Each row is followed by its class.
[ 13 -63  44  30 -28   8 -39   5  34   3 -12  58  23  32 -14   1  13  -6
  24 -17  -7  15   7 -54  33  -8   3 -41 -19 -20  17  -6  31  14  -1  26
  25] : lazom
[ 28  34  -4   5  35  -5  -1  24  11 -24  16  42   4  28 -16 -45  10   8
 -40  23 -24   8 -13  15  37 -18   8   9  19 -12 -25  22  32  -3 -11 -25
  15] : barin
[ -9 -42  -9  19 -24   1  -8 -30  13  35  -3  28 -59  38 -22 -44  17  12
  -5 -11  61  -4  39 -20  11 -18  53 -59   6 -18 -33  -3  61  -9 -28 -44
  15] : gavo
[ 38 -35 -15  36 -21  -1 -21 -29  18  23 -10  43  25  27 -33 -18  11 -19
  19  -6 -15   1   6 -49  26   9  -9 -19 -30 -29  -2 -25  23  -7  -7   4
  11] : Gafa
[ 29  35 -22   9  35  12  16  11 -14 -28   1  31  -4  18 -38 -23 -13  -6
 -34  17 -43  20  -6   1  37 -15  -8 -12  21 -14 -14  24  37  10  -2  -8
  16] : barin
[ 11 -71 -31  36 -30  -1 -19 -50   1  54   5  38 -35  46  21 -22   2   9
  11 -47  23  15  27 -36  14 -10  50  -2  -1  -4 -80 -28  41  -3 -16 -15
 -22] : vod
[ 48  -4   6  -7  48 -29 -36 -24   4   1   4  50   0  -1 -45 -38  -9  -6
 -10 -22 -23   5 -11  -1  20   0 -27 -13   6 -43  14   4  24  28  -6   9
  -4] : vod
[ 22 -64  -4  37 -49   7 -11  -7   2   4   3  40  47  20 -20   3  12 -27
  15  -5  -5  23  15 -58  43   2   8 -30  -2  -5  32  11  35 -15 -38  50
 -10] : barin
[ 26  26 -33 -12  16  18 -12   6   3 -31  10  66 -16  32 -28 -38 -17  -3
 -21 -13 -56  28  -4   2  35 -29 -14  43   8   7 -40  -4  33  28  18   4
  25] : Gafa
[-16 -26  -7  36 -12  17 -19 -17   6   6   9   9 -40  34  11 -16  23  17
   5  -6  33  -9   6 -38   6 -34  44 -60   6   8 -37   9  43   1  -3 -44
  11] : lazom
[  3 -33 -32  48 -21  14   6 -12   2  21  -7  14 -73  17  -2 -11  24  37
   4 -24  27  -7  30 -35  12 -32  39 -20  -5  -8 -37  -1  51 -20  -4 -56
  14] : feg
[-15 -29 -17  52  -1  11 -18 -31   3  15   7  -4 -53  15   4 -25  28  17
   2  -4  39 -13  23 -35  18 -21  53 -49   3 -30 -14   1  47 -17 -18 -53
   8] : barin
[ 29  41  -1  -8  33   4 -17  17 -15 -29   4  45  14  25 -17 -25  -4 -10
 -19  15 -39  16 -29  15   9 -16  -2  -5  18  -3 -37  34  44  29   1 -31
   6] : lazom
[ 53 -67   4  16 -44   2 -33   8  28  10  17  30  40  14 -36 -14  24   4
  29 -19  -7 -10  -3 -60  33   7  -4   0 -15 -38  18   6  14   2  -7  32
  13] : Doba
[ -9 -47 -27  52 -18  14  21   1  10  12  10  51 -57  22 -12 -11  13  20
 -37 -47  63  19  22 -44  13 -46  60 -42 -10  10  -6   2  46 -37  -1 -22
  15] : Ledu
[ 28 -69  46  30 -21  -5 -36  14  17   6 -12  33  35  18 -16  20  17  -5
  44 -17  -8   3   2 -54  17   6   1 -42 -21 -31  33  13  24  11  -8  19
  17] : lazom
[-11 -37 -22  49 -31  17 -10 -10  17  11  15  32 -29  30   9 -49   3  41
 -21 -17  47 -10  17 -46  12 -38  42 -47 -16  17 -24 -29  35 -27 -10  -1
  40] : niri
[ 44  40 -36 -15  26   3 -17  26  -9 -11  -1  77 -19 -10 -40 -20  -3 -36
 -20 -10  10   4   6  17  23 -22  -7 -23  35 -14  -1  13  57   1  -7 -19
  21] : Kud
[ 24 -68   4  21 -25   0  -9   2  18  21   4  35  30  18 -32 -19  25   6
  27  -5  -5  12   0 -52  38  15 -10 -33 -30  -7  13 -15  -1  10 -13  36
  20] : Tesu
[ 26  27 -10  -8  30 -12  -8  18   0 -32  14  54   5   5 -12 -60  19  21
 -22  -8 -13 -10  -4 -14  15 -22 -14 -25  13  11   2  16  28  -3 -33  22
  52] : Tesu
[ 50  25 -23  -6  43  -1 -19   9   6 -10  30  87   4  11 -42 -60  44  -3
 -11  18 -23  19  -7   3  35 -21   3   7  16  30 -36  42  45   5 -21 -16
  -8] : Tesu
[ 24  40 -29 -13  50  -7  13  37 -17 -24   0  53   4   6 -28 -49  35 -19
 -16  26 -35  35 -24  38  11  -7  18  -9  17   6 -19  15  30  16   2 -33
  29] : Tesu
[ 40 -72  19  14 -23 -15 -19 -29  19  44   5  33  36  34 -56 -12   6   1
  -8 -32  -1   1   5 -35  30  11 -33  -7 -20 -21  28 -13   8  -3 -33  35
   7] : gavo
[ 27 -56  -5  33 -30  14 -23   2  29   7  -8  25  29  19  -2 -24  26   3
   4 -26 -17   1   0 -42  42  -1  -3   7 -16 -21   2 -19  16  -4 -13  29
   8] : barin
[-22 -23 -45  56 -40  49 -15   3  -5   9 -42   7 -35 -11  27  -9  12   3
  47 -36   0  -8  13 -46  10 -34  38  -5  21  16 -16 -10  50   5  -5 -21
 -36] : sedu
[  3 -54 -43  35 -15  21  -3 -28   4  22 -14  32 -57  19 -10 -27  13  35
   2  -9  46 -21  19 -53  26 -23  38 -57   3  10   2 -12  55  -1 -11 -30
  13] : Kud
[ 51   5  29  -6  19 -15 -47   9 -18 -35  16  59  37  11 -29 -37  19  -3
  -8  23 -37   0 -17   8  33  -5 -24   2  -4 -14 -32  42  43  22 -33 -47
   8] : lazom
[ 35 -70  14  25 -19  -8 -23  17   8   6  17  18  27  23 -41 -25  13  23
  21 -30  -8  -5 -26 -45  35  -4 -21  -1  -7 -15  42  -8  -4   3  -7  10
  21] : Ledu
[-22 -49 -37  43 -28  -1  26  -8   8  40   0  27 -42  29  -4 -30  22  32
 -10 -17  24 -15  16 -47  23 -16  39 -31   1  -3 -34  -2  38 -10 -34 -33
  35] : vod
[-34 -32 -23  47 -17   9 -22 -31   7 -10  15  -6 -27  13  47 -51   7   8
   8 -30  47  -3  15 -43  25 -22  17 -28 -15  19 -45 -16  10  12 -12 -26
   0] : Tesu
[ 12 -41 -26  50 -12 -16   7 -25 -10  24 -10  -1 -29  22  -4 -19  14   7
  21  -1  25   6   8 -26   0  -8  32 -45  -5 -22 -13  -9  31 -16  -8 -52
   7] : feg
[ 47 -50   2   4 -70   5 -25  18  20   8  22  36  59  13 -31  -4  51 -16
  -4  11 -12  10  -1 -39  37  13  17  -6 -23 -30   7  -2  20 -10 -24  19
  38] : Doba
[  7 -38 -22  42 -17  15  -2 -11  12  22  22  13 -45  20 -26 -12  25  37
  -7 -15  29 -10  31 -62  11 -24  46 -21  -6 -14 -24   1  41 -20  -6 -26
  36] : Doba
[ 35 -68  -8  36 -29  10 -40  10  26  13 -16  51  24   5 -12 -10   3  -8
  16 -34  10   4  13 -66  53  -1 -14 -16 -20 -12  33 -26  28  14 -15  31
  17] : Kud
[-23 -16  -4  35 -17  15 -39 -13  10  13  23  27 -32  28  13  -4   4  21
 -11 -13  25  -1  22 -32   6 -32  40 -25  -4 -12 -35  -4  57   2  -4 -35
  46] : lazom
[-17 -23 -45  45 -26  19 -14 -24   5  -1  13  22 -58  28   6 -37  16  29
  -9 -16  30 -14  25 -43  21 -42  43 -30 -15  10 -28 -21  51 -19  -7 -42
  25] : Gafa
[ 39  33 -19 -24  28  -9 -13  11   2 -37   7  49 -21   7 -19 -53   4 -13
 -23  -3 -34  29 -26  33  23 -28  -3  -2  12 -30 -10  20  20  29   7 -18
  35] : feg
[-10 -21 -40  43 -17  21   4 -18   0  -6  -3  15 -66  21  -6 -26  13  27
  -2 -23  28 -18  25 -46  10 -36  35 -38 -15   9 -17  -4  45 -19  -2 -37
  17] : Gafa
[-19 -25 -14  42 -22   1 -24 -14  -4  36  29  15 -40  18  -2 -25   5  17
   1  -7  23  -1  17 -35  18 -19  37 -29  -5  10 -16  -8  30  -7 -35 -28
   5] : vod
[ 38 -66   1  -7 -39   0 -18  -3  24  46  10  50  17  36 -66 -21  10 -18
  17 -21  -6  13   6 -22  33   8 -10  -8  -7 -23  11   2  13  10 -20  32
  19] : gavo
[ 58  29 -23 -11  26   7 -26   6   3 -20  12  61  -2  10 -28 -57  10   8
 -32  -1 -37   6 -15  -2  37 -39  -7   9  23   0 -46  18  29  14 -19  -4
   6] : sedu
[ 60 -98 -17  18 -36  -2 -30   2   0   7   2  41  29  -2 -43 -24  29   9
  39 -17 -11  -2   0 -34  45 -10  -8  -3  -7 -12   8 -10  17   1 -10   8
 -19] : sedu
[ 18  32 -18 -22  11   6  -9  20  12 -34  28  52   5 -17 -26 -44 -39 -12
  13   3 -24   3  -9  13  24  -9 -22  34   7 -28 -15  22   7  31  19   0
  16] : Doba
[ 18 -89   5  24 -20  -2 -16  -3  13  20  -5  47  33  -7 -20 -12  44  11
  43 -27 -13   2   0 -44  51  10 -23  -9 -20  -4  20 -26   3   7 -19  23
  -6] : Tesu
[ 41  11 -22  14  36  11 -18  26 -20 -38   1  39 -15   7 -35 -56  -1  20
  -9 -13 -29   0 -15   1  26 -33  -9 -13  16   0 -15   6  46  14  12 -26
  17] : niri
[ 27  23 -25   2  35  -9   7   9   4 -25 -10  37 -22   4 -22 -43   0  -2
 -18 -13 -25  16 -12  15  26 -22 -27  23  16 -23 -32  15  26  24  10 -37
  15] : feg
[ 19 -89  -7  14 -15  -2   0  -2   3   9 -12  45  14   8 -37 -30 -16   3
  36 -35  -2  29  -7 -46  45   5  -8 -27  -7 -44   5 -36  13  30   5  20
  14] : Ledu
[ -2 -29 -10  40  -7   7 -20 -31  13  36   0  10 -60  35  -9 -44  -9  30
   7 -22  42 -19  36 -35  18 -23  36 -52   1 -24 -35 -18  55  -5 -20 -47
  11] : gavo
[-18 -29 -38  33  -7  27  -9 -39   6  24   9  28 -60  20  -2 -35  28  34
  -9 -20  42   3  24 -47   8 -26  46 -42  -9  20 -35 -11  43  -3  -9 -10
   8] : Tesu
[ 19 -81  24  17 -33  -6  -9  -6  35  25 -17  49  20  25 -38 -19  -4   4
  13 -30   6   1  17 -28  39   8 -19 -10 -23 -24  29 -20  18   6 -12  24
   8] : gavo
[ 21 -61  -9  50  21  -4  -3 -11  32  17   3  87  25 -27 -32 -40  54   6
  -4   2 -18  17   4 -30  42 -11   4  -8 -41   6  27  -9  15 -11 -21  -8
  42] : niri
[ 20  42 -15  31  34  24 -32  17  -6 -29   5  41  -2   8 -24 -64 -25  -7
  -6   1 -43  12 -27   5  29 -28 -18   9   2  10 -14   3  24  27  14 -24
   9] : niri
[ 23 -92   2  20 -35  -6 -21  -7  18  25  -1  38  40  23 -17  -2  10   1
  30  -4  12   5   0 -57  50  13 -14  -5  -3  12  34 -16   9  17 -22  29
  -2] : Kud
[ 50   7 -32  -8  16   1 -17   9 -12 -30  16  41   6   7 -28 -55  -3  -3
  -4 -17 -39   4 -19  -3  25 -15  -4  19  15 -41 -35  15  30  23   3 -21
  29] : Doba
[ 17 -50 -33  42   7 -10  12 -18 -16   8  -4  19 -43  35  -4 -24 -11  47
 -24  -9  60 -20  13 -37  19 -23  36 -66   1   2  -3 -18  49 -19  -9 -44
  11] : Kud
[ 10  27  20  -8  51  -5 -32  -8  21 -26   5  60   6  -9 -41 -26  56 -13
  -9  47 -75  12 -15  30  17 -13  -4 -18  -1 -20  43  13  24  28   8 -47
 114] : lazom
[ -3 -39 -33  33 -22  11  10 -17   8  27  10   9 -42  12 -15 -18  44  33
 -17 -12  46 -11  11 -32  10 -21  49 -47  -1 -10 -14 -20  38 -26  -3 -52
  34] : Ledu
[ 38 -70  17  32 -14  12 -31  -4  25  21 -26  31  35  13 -24 -27  42   6
  46   3 -24  11 -10 -50  26  14  11 -28 -18  -5  19 -23  18  17   1  23
   0] : niri
[ 28  38 -22   5  20   6  -9  27   5 -50   4  52   6  24 -23 -57   2 -10
 -41  17 -30  18   3  14  38 -24   1  -1  27 -11 -19  13  59   1  -1 -13
  37] : barin
[ 38 -57   0  31 -27   1  -9   0  32  12 -27  42  21  17  -9 -11  21 -14
  21 -26 -13  32  10 -48  35  -3 -12  -9 -11  -7   0 -23  20   4  -3  34
  -9] : feg
[ 27 -89   8  31 -47  15 -43  -8  23  24  -6  36  38  26 -17 -21   3   5
  21 -43  -2  13  -5 -59  32   6 -10   5 -30 -19  -2 -31   8  18   0  50
   7] : niri
[ 22 -52   0  26 -15   4 -20   8   1   9 -11  36  56  -7   6  24   7 -23
  34 -32 -41  20  -1 -39  26   7 -24   7 -12 -14 -12 -13  18  22  -6  18
   9] : lazom
[ 31 -54  15  23 -28  11 -30   2  27  15   2  44  22  10 -35 -20  37  -7
  39  -1  -5   6   4 -45  32  10  -5 -43 -32   5  37  -8   1  -1  -7  38
   7] : Tesu
[ -1 -20 -19  49 -10  31 -30 -20  -2  19 -15  -1 -71  26 -29 -22   4  15
   1 -30   5  -4   9 -27  -3 -37  35 -34  -6 -21  -2 -22  19  -3  18 -33
  41] : sedu
[ 53  17 -21  16  44  11  -7  23  -5 -29  -9  52  -6  14 -43 -42 -20   0
  -6 -20 -36  24 -19  -4  30 -22 -10  -6  17 -16  -7  -3  45  19  32 -22
  -3] : Ledu
[ 14  12 -27  37 -43  62 -21 -36  34  10 -32  18 -46   5 -23 -28  44  31
   4 -22 -27 -79  -2 -25  26 -20 -39   6 -35  18  -2 -36  13 -28  16 -43
 -12] : Gafa
[ 31 -92  16  14 -53   6 -19  -5  28  -7   0  31  31  12 -10  -5   7  -6
  35 -37  -5  16  11 -64  34   9   1   4 -25 -27  11  -2  -1  18   2  53
   7] : Doba
[ 17  31 -12 -40   4  11 -20  23  -1 -48   0  62  -6  27 -26 -26   3 -33
 -11  -3 -40  41  -2  27  26 -23  -3  27  31   6 -24   4  43  32  20   6
  12] : Gafa
[ 46  35 -16   1  29   3 -27  15  -8 -35 -11  38 -24  18 -21 -51 -16 -20
  -1 -17 -36  37 -14   7  12 -29  -6 -11  18 -17 -11   8  36  27  11  -2
   7] : feg
[ 36  29   8   1  -4  23 -48  26   8 -29  -7  78   3  25 -19 -48 -13 -33
 -14 -18 -46  37  12   9  47 -33   1 -12  17   9   0  -3  66  18 -18  11
   3] : gavo
[ 52  28 -20   3  23   1 -36  -2 -12 -27  16  46  -9  15 -27 -46 -20 -16
  -7   3 -49  37 -18   0  40 -24  -8   1   6 -34 -26  25  39  41  -5 -20
  13] : feg
[-11 -15 -30  36 -19  19  -4 -26   3   4  15  10 -45   6 -15 -20  49  14
 -20 -15  46 -17  27 -44  15 -28  18 -67  -5  24  -1   4  36 -26 -16 -17
  24] : Tesu
[ -4 -32 -25  27 -32   2 -19 -12  -6   4   4  -8 -53  -1   4 -22  40  23
  -6 -35  43 -13  11 -42   1 -31  30 -41   0 -25   6  16  40  -9 -36 -26
  34] : feg
[ 65  51  -7  -6  27  11 -20  23   2 -18  33  56  -3  26 -16 -29 -10   2
   0  23 -56  14 -32   0  15 -16  50  14   2 -35 -27  66  33  22   2 -21
  14] : Doba
[ 19 -82  19  19 -42  -2 -28  -5  35  18 -21  44  15  20 -16 -27  14 -15
  33 -51   8   4  24 -39  28   0  -7 -10 -12 -11  25  -8  22   5 -26  33
   7] : gavo
[ 48   8 -31 -13  35  16  -5   7  -8 -35 -10  45 -36  32 -22 -72  -5  12
 -20 -25 -11  34  -9 -11  24 -32  19 -29  33  -7 -67 -10  53  30  18 -13
   1] : Ledu
[-33 -74 -26  30 -23  28   5 -50  15  29  10  25 -80  -4  -7 -28  53  64
  10 -49  17 -36  28 -66  20 -39  31  -4  -1   3 -16 -10  14 -14 -31 -22
  50] : Doba
[ 45  25 -21 -13  25  -5 -20  -2 -23 -43   7  49  -8  21 -35 -38  -5 -16
 -15  -2 -40  13  -8  12  37 -23 -15 -10  15 -21 -29   2  43  17   3 -32
  12] : Gafa
[ 41 -83  13  24 -24 -16 -18 -16  18  39 -12  35  37  37 -38 -19  10 -20
  30 -24  -9  19  12 -38  33  17  -7 -11 -10 -24   7  -8  21  12 -25  15
  -1] : gavo
